Here are made-up objects, facts about them, and rows of numbers that follow some of those facts. Name the object behind each unnamed row.

Known rows:
viba: [  5  10  10  10   0   4  -7  30 -19  -8 -20  22  18  11   4 -13   4  26
  -4 -15  -9 -24  43 -17   9 -11  12 -18  11 -21  -7  14 -16]
gumuba: [-16 -27  19 -17   0   9   7  14 -11   5   0  -9  -4 -29  39   1  18   5
 -13  27   5 -33  32  -1   4  20   9 -13  -7  13  -1  -1 -29]
klusor: [-10 -36  16  -8   5   2  -9   6  -4  -7   5 -17 -25 -40  17  23   8 -14
  10  22   7  21   8  -2  10  27  20  -1   5   2  -3  16   1]
klasko: [  1   3 -26   0 -23 -19 -12 -10  11   8  -4  -2  -1   3   9  -7   5  10
  27   3   4   5   5  13 -15  13  10   5  11 -16  -6  23   5]
neskim: [ 14   2  -8  11 -23 -23   7  -3  15   3 -20  -4   4 -16   2  10  28  -3
  14  17  -8   0  -1  11 -18  23 -30   1  11  -1   2  12   0]
lisik: [-26  -1 -13 -15   9  -1   5   9  18   8  -1  14   9   0   3   1   5   4
   8   1  25  -1  -9  14   0  -6  -4  -8  22 -10   5 -10 -17]
dreseskal: [-13 -10 -29 -11 -23 -34  -1   6  18   1  12   3   0   4  17   0   6  -6
  20   6  24  20  -3   1 -13   6  -2   3  22 -23  -9  11   9]
plaskur: [ -9   8 -13  -5   2  -7  -5  -2  -3   3  -8  11   7  17  18 -11  18  21
  20 -18  13  -5  14  18   1  -1   8  -7  12 -16 -12   8 -10]
vudrabon: [  3  10  -4  -5 -15  -9   4  -6   6   4 -12  -1   9  -3  -1   3  16   1
   2  10   1  -6   1  -2  -3  12 -12  -5   4   7   5   1  -1]
drelastul: [ 14   8  -7   1 -30 -20   2  -5   6   1 -11  -5   4  -4  -6   4  12  -4
   4  16  -6   0   2 -11  -9  16 -11   0   4   4   5  10  10]
skiki: [ -4  12 -12 -15  19  17   2   1  -3 -11 -16   5   1  -2 -21   0  21  14
   2 -15  13 -10   4  -1   7  -6   0   7   4   7  11  -7   6]
bisin: [ -5  10 -14 -12  13  12   3   5   0  -9 -12   6   0  -1 -16  -3  20  14
   1 -13  13 -15  10  -5   2  -6   0  10   2   2  10  -5   5]
grubraris: [ -5  14  -5   3   7   6  -5  -3   1   7 -16  11   8   8   5  -5  12  19
  18 -13   5  -8  14  19   4   2   7  -6  10 -12  -4   6 -14]
furi: [ -1   6 -20 -13  12  12   3   9   2  -6 -14   7  10  -7  -5   1  25  16
   5 -14  17 -10  12   7   3   1  -7   8   7  -1   6  -8   3]
statro: [ -1   8 -15   6 -18  -8 -10 -11  11   5  -9  -1 -11  -1 -14  -9  -8   9
  16  11  -8  -7   2  -1 -12   6  18   5   5  -9   7  21   1]
drasuk: [-12   9 -13  -2   5   8  -4   3   9  12 -15  14  12   1   4 -12   1  23
   9   1   7 -24  13  20  -4  -2   8  -9  14 -12   5   1 -24]
drozimuk: [ 18  -6 -35  -5 -13  -3 -10  14   6 -10 -18  -3  16 -26  -7   9  13   8
   7   8   3   2   9   4 -11  15 -11  13  17  -3  11   9  16]
pebun: [ -6  17   0   5   5   5  -3  -3  -2   3 -13  10  -3  12  -6  -9   9  19
  12 -13   2 -13  14   5   4  -5  14  -4   3 -11  -1   8  -9]
toflipel: [  0  14  -2  -9  -5  -4   9  -2   6   9 -15   5  18   4   9   2  26   6
   4  -1  10 -11   7  10   2  10 -16  -8   6   6   1  -9 -10]
gutafle: [ -6  10 -13   3  -6   1  -5  -8  12  10 -10   4  -3  -1  -5  -8  -1  14
  16   3   1 -11   5  14  -7   5  13   2   5  -9   4  12  -9]
flidon: [ -2  -1  -7   1 -11 -13  -4  11  12  -3  -3   5   0  -9 -13  10  -3 -10
   9   8   6  17  -2 -12  -3   3   0  -1  18 -14   5  10   7]

Some facts about the objects:
bevis | χ sutok | Λ d
bikabon | χ furi skoplino gunar | Λ b
bikir | χ magrem | Λ a
biplobrak | χ trestas neskim | Λ a
biplolak | Λ d
bisin | χ druflan vavi | Λ b
bizik | Λ a
braflesam | χ pavotus stegrar zoram | Λ c
bravu | Π bizik | Λ d
brebrem | χ tregim | Λ d
breplem | χ fanak trestas zoram | Λ b
bristetron | Λ c
bruzal | χ stopal druvi | Λ a
bubras | χ fanak gigal druvi | Λ a
desto | χ stopal druflan vudrabon | Λ c
drastu | χ zoram | Λ b
drasuk | χ drozimuk | Λ a
drazin | χ ripa gunar | Π toflipel skogi plaskur | Λ c
dreklan | χ vimu | Π furi biplolak flavuk | Λ c
drelastul | Π nubus drastu | Λ d
drenok | χ skogi | Π bruzal pavotus graskin skeskun zoram flavuk | Λ a
dreseskal | χ magrem plaskur | Π trasti lisik braflesam vivagis | Λ c
dripopem | χ neskim pafavon | Λ c
droso | χ druflan | Λ b
drozimuk | χ fanak grame | Π rolus | Λ b
druflan | χ zoram trafo | Π fliplir kleplu flokas pebun bubras | Λ a
druvi | χ druflan trafo | Π gutan drastu | Λ a
dudra | χ druflan plidel | Λ b
fanak | χ zoram | Λ a
favatal | χ bikabon druvi koba nastom | Λ a
flavuk | χ bisin vudrabon | Λ a
flebanel | Π ritre zoram favatal | Λ a
flidon | Π kleplu gutan seke | Λ c
fliplir | χ guvik | Λ d
flokas | χ pavotus pese | Λ c
furi | χ vidrigi trafo | Λ b
fuskel | Π gopirik lustam dudra | Λ a
futru | χ tigrer pligra | Λ a
gababu | χ zoram biplolak | Λ b
gigal | Λ b
gikler | Π breplem greflum skogi brebrem braflesam | Λ a
gizozim | χ breplem bisin stegrar brebrem | Λ d
godra | Λ a
gopirik | Λ a
grame | χ stegrar zoram | Λ d
graskin | Λ d
greflum | Λ a
grodol | χ trestas zoram takur | Λ b
grosom | Λ b
grubraris | Λ a
gumuba | χ fanak ripa viba | Λ d
gunar | Λ b
gutafle | χ nubus | Λ a
gutan | χ trestas biplolak | Λ a
guvik | χ bruzal trafo biplolak | Λ c
kanor | χ vidrigi | Λ a
kaston | χ desto | Λ b
kladra | χ fanak | Λ a
klasko | χ magrem klusor grodol | Π godra braflesam | Λ a
kledok | χ nubus | Λ a
kledri | χ pavotus grame | Λ d
klegok | Λ b
kleplu | χ koba | Λ c
kliplum | χ vidrigi stopal | Λ c
klivo | Π gigal ruvak flavuk sepe | Λ a
klusor | χ zoram vafla trafo biplolak plidel | Π zerin gumuba | Λ c
koba | χ plidel | Π dripopem greflum tezun drasuk | Λ d
lisik | χ tigrer | Λ c
lustam | Λ c
magrem | Π pefogan takur | Λ c
migur | Π nubus favatal drastu grodol | Λ a
mostis | χ druvi | Λ c
murek | Λ b
nastom | χ trafo | Λ d
neskim | χ druvi | Π plupatrak lisik bikir | Λ d
nubus | χ pavotus druvi vafla | Λ c
pafavon | Π staplek plaskur | Λ d
pavotus | χ druvi | Λ b
pebun | Λ a
pefogan | χ plaskur | Λ a
pekasti | χ furi breplem | Λ a
pese | χ zoram trafo vudrabon | Π fliplir gigal skila | Λ c
plaflok | χ vafla | Π gopirik zariten flavuk | Λ c
plaskur | χ vidrigi pligra | Λ a
plebadru | χ pekasti dudra | Λ a
plidel | Λ a
pligra | χ tresi | Π trafo bikir drasuk sutrak | Λ c
plinon | χ trafo | Π favatal pefogan zariten | Λ b
plupatrak | χ furi zoram | Λ b
ripa | χ tresi | Λ c
ritre | χ plidel | Λ a
rolus | Λ d
ruvak | χ pavotus grosom zoram | Λ a
saplol | Π greflum skogi tezun flavuk | Λ b
sebral | χ trestas | Π skiki gopirik droso stopal futru viba | Λ c
seke | χ bruzal zoram | Λ b
sepe | χ bruzal | Λ b
sesil | χ grosom | Λ c
skeskun | χ druflan | Λ b
skiki | χ treri stegrar | Λ b
skila | χ dripopem | Λ c
skitam | χ pligra kledri | Λ b
skogi | χ fanak zoram vudrabon | Λ a
skoplino | χ trestas mostis nubus | Λ a
skosebal | χ kanor biplolak | Λ b
skudrun | χ trestas zoram | Π plebadru kladra lustam skosebal | Λ a
staplek | Λ c
statro | χ zoram | Π plebadru stopal bristetron zariten | Λ a
stegrar | χ vidrigi zoram | Π rolus bikir | Λ c
stikos | χ skitam vidrigi | Λ c
stopal | χ trestas vimu pese | Λ b
sude | χ takur | Λ d
surul | χ ruvak | Π pebun | Λ b
sutok | Π bevis bisin skila | Λ a
sutrak | Λ d
takur | χ trestas | Λ d
tavim | Π pavotus godra tregim | Λ d
tezun | χ klusor koba vivagis | Λ c
tifol | Π zakler grubraris bikabon biplolak | Λ a
tigrer | χ druflan sepe | Π trestas grubraris brebrem bikir | Λ d
tofik | χ ruvak | Π grame gutan kledok bikabon ripa | Λ d
toflipel | Λ d
trafo | χ vidrigi | Λ b
trasti | Λ d
tregim | χ stopal | Λ d
treri | Λ b
tresi | χ trafo | Π skitam stikos klegok | Λ d
trestas | χ vidrigi trafo | Λ d
triskubuk | Π pekasti treri biplolak sutrak | Λ d
turik | χ tresi | Π trasti treri tregim vivagis | Λ c
vafla | Π klegok vivagis | Λ c
vavi | χ vidrigi takur | Λ a
viba | Λ a
vidrigi | Λ b
vimu | χ stegrar zoram | Π zerin skoplino | Λ b
vivagis | χ ritre | Λ a
vofatri | χ bubras | Π zakler | Λ b
vogam | χ flokas | Π biplobrak murek nastom | Λ a
vosus | χ grosom koba | Π kanor mostis bizik | Λ a
vudrabon | χ druvi trafo | Λ d
zafar | Π sesil bevis lustam | Λ b
zakler | Λ a
zamal | χ furi druflan vafla saplol | Π sesil desto skosebal | Λ a
zariten | χ grame zoram tregim trafo | Λ c
zerin | χ skiki zoram | Λ d
zesebrur | Π gigal | Λ b
zoplu | χ trafo pese | Λ c
zoram | Λ d

Rows to name:
No name comes twice in this set of rows, the named rows included.
[-18  13  -8  -3   2  -1   1  -6   4   8  -5  10  -9  18  -2 -19   2  20
  10  -7   7 -23   9   4  -2  -9  17  -5   3 -12   1   6 -14] -> futru
[-10   2 -13  -3 -11 -12  -1   4  23   6   0   3  -7 -10 -15   7  -8 -10
  11  15   9  13 -10  -8  -9   3   3   4  16 -11   9   6   5] -> plaflok
[-20   5 -26 -11 -11 -27   0 -11   3   6   8   8  -4  36  37 -23  25  20
  31 -24  26  -3  15  18  -9  -2  12   1   4 -24 -24   9  -4] -> bikir
[ 18  14 -10   3 -32 -13   1  -5  16  14 -12  -6  15  -9   7  12  18 -10
  10  10   1   8   8  -2  -7  24 -12   8   3   0   0   6   8] -> koba
[  2  21  -5   5   6  11  -5  -8   6  17 -15  10  11   7  12   0  19  13
  23 -20  11   1  18  22   7   7   9   3   5 -13  -9   4 -10] -> vivagis
[ -5 -10 -19   0 -22 -16  -4  29  19   5  -3  11  16 -16   7   5  -8  -3
   4  20  10   4  10  -7 -14   6  -4  -2  26 -23   5   8  -6] -> drazin
[  8   9 -10   9 -15 -10 -12  -6   1  -2 -13  -2  -7   0 -12  -4  -2  10
  16   3 -11   1   5  -1  -6   8  14   1   7 -10   2  23   6] -> druflan
[-16   1   1  -4   5  -2   5  32   6   2  -6  22  17   1   6   0   3   5
  -4  -4  18  -6  17 -10   6 -11  -1 -14  20 -20   0  -5 -15] -> ripa
[ -7  14  -5  -4  12   2 -11  -3  -7  11 -18   5  -5  16   2 -11  14  16
  16 -13  10  -6  11  11   3  -1   8  -7   9  -6   2   9 -14] -> kanor
[  1   4 -19   5 -18  -9 -12  -3  12   7 -11   0   0  -7  -6  -7  -8  12
  14  14  -6  -7   5   8 -15   8  11   2  14 -12   7  19  -4] -> drenok
[ -5   0  -7   1 -11 -13  -5   9  13  -3  -4   4  -3 -10 -17   9  -6  -9
   7  10   5  16  -7 -14  -3   2   2  -1  17 -10   7   9   8] -> pese
[-23   3  -8 -11  10   5   5   8  21  13  -3  14   9  -3   0   4   4   1
   7   2  25   0  -5  12   2  -3  -3  -4  20 -11   6 -12 -16] -> braflesam
[-14  -2 -12  -2 -13 -15   1   6  22   3   2   5 -10  -7 -17   2 -10  -9
   9  16   8   7 -10 -12 -10  -1   4   1  15 -12  10   8   3] -> sebral

The same objects again, as new rows of numbers:
Named rows:
plaflok: [-14  30  -5 -22  -7   8 -10 -12  18  -3  12  -4   2 -32]
vafla: [-43  -1  13   4  -8  17  -1  17  26   3   5 -16  -7   8]
vivagis: [-11 -19  -3  15   3  12 -12  28  -1  -5  -6  -9   3  10]
klegok: [  1 -13   9  -4  -4   0   1  -4   4   1  -6 -14  10  18]
staplek: [ 3 17  9 -5 18  6  7  9 12 -4  0  7  3  4]
vogam: [ -6  -9 -10   7  -9   5  -3   5  -6  -1  10 -13  -4  -9]
murek: [12 -6  9 -6  0 -5  2 -8 -2 -2 -3 -8 11 13]
bikabon: [ 10  -7  12   0   0  -5   0 -12  -2  -2  -5 -12   8   6]
gunar: [ 11 -12  13  -7  -2  -7  -1  -8  -1  -5  -5  -8   6   9]
trestas: [  1   0   2  -1  -1  -8   5  -3  -5   0 -11  20  -8   7]
vidrigi: [ 12 -16  16  -6  -4  -9  -8  -7   3  -2  -5  -2   3  11]
sude: [  0   9  -8   0   0  -5   6  -3   1   5 -14  14  -2   5]
kladra: [22 -2 -8  9  6  2 -7 10 -9  0 -1  5  1  1]
pekasti: [ 16 -10  -5   9   5   4  -6  12  -7  -3  -2   5   0  -2]
tregim: [ -6   6  -3   1 -10   0   2   5   5   6 -13   8  -5  14]
sutrak: [-2  4 -4 -5 -2 -5 11 -1 -9 -2 -9 20 -2  9]
ruvak: [ 17   1  -8   6   4   5 -12  11 -12  -3  -2   4   4  -2]
zerin: [  0  12  -9   1  -2  -5   4  -5  -5   9 -10  16  -2   7]
saplol: [-17 -10   3 -24 -38  10 -15 -16   8  -1   5 -20   7 -18]
neskim: [-32 -14   3   4 -19  -1  30 -10 -25   2   4  15 -16  -5]
sepe: [ 15  -3  10  -7  -4  -4  -5 -14  -3  -3  -4  -6   8   3]

Which object is each row?
No name comes twice in this set of rows, the named rows included.
[-12 -10   3  -3 -19  -2   5 -21  -5   4   9 -20   4   0] -> vofatri
[  9 -31   3  12  12   2  18   9 -35  -3   4  24  -1  -8] -> bikir
[-22 -12  19  -1   1   5  27  -3  -6   3  15  18 -11 -15] -> pligra
[-3 11 15  1 16 12 12 10  6  1 -4  7  1  3] -> lisik
[-16  -8 -12  10  -3   3  -8   4 -11   0  12  -8   0  -8] -> vosus
[-31 -25 -12  14 -16  16  -6  19   9  11   3 -21  -2  -4] -> klasko
[-3 22 10  2 23  0  2  4  9 -3 -1  8  5  2] -> kleplu
[-19  17   1   1  15  -6   9  -2  23   2  16  -9  -7   2] -> flidon
[ -6  -4  -3 -22 -21  -5  -4 -25   3  -2  11 -12   8 -14] -> zesebrur
[-28 -12   1   1 -16  -4  29 -15 -25   5   6  19 -14  -8] -> tigrer
[-10 -11   1 -11 -15  -9   3 -20   1   0  12 -15   4  -3] -> zafar
[  7 -15  -7   7   2   8  -4  23  -2  -5  -3  -3   4   8] -> godra
[ -7   0  -1  -4 -10 -16  -6 -29  12   2  11 -28   0  -7] -> plinon

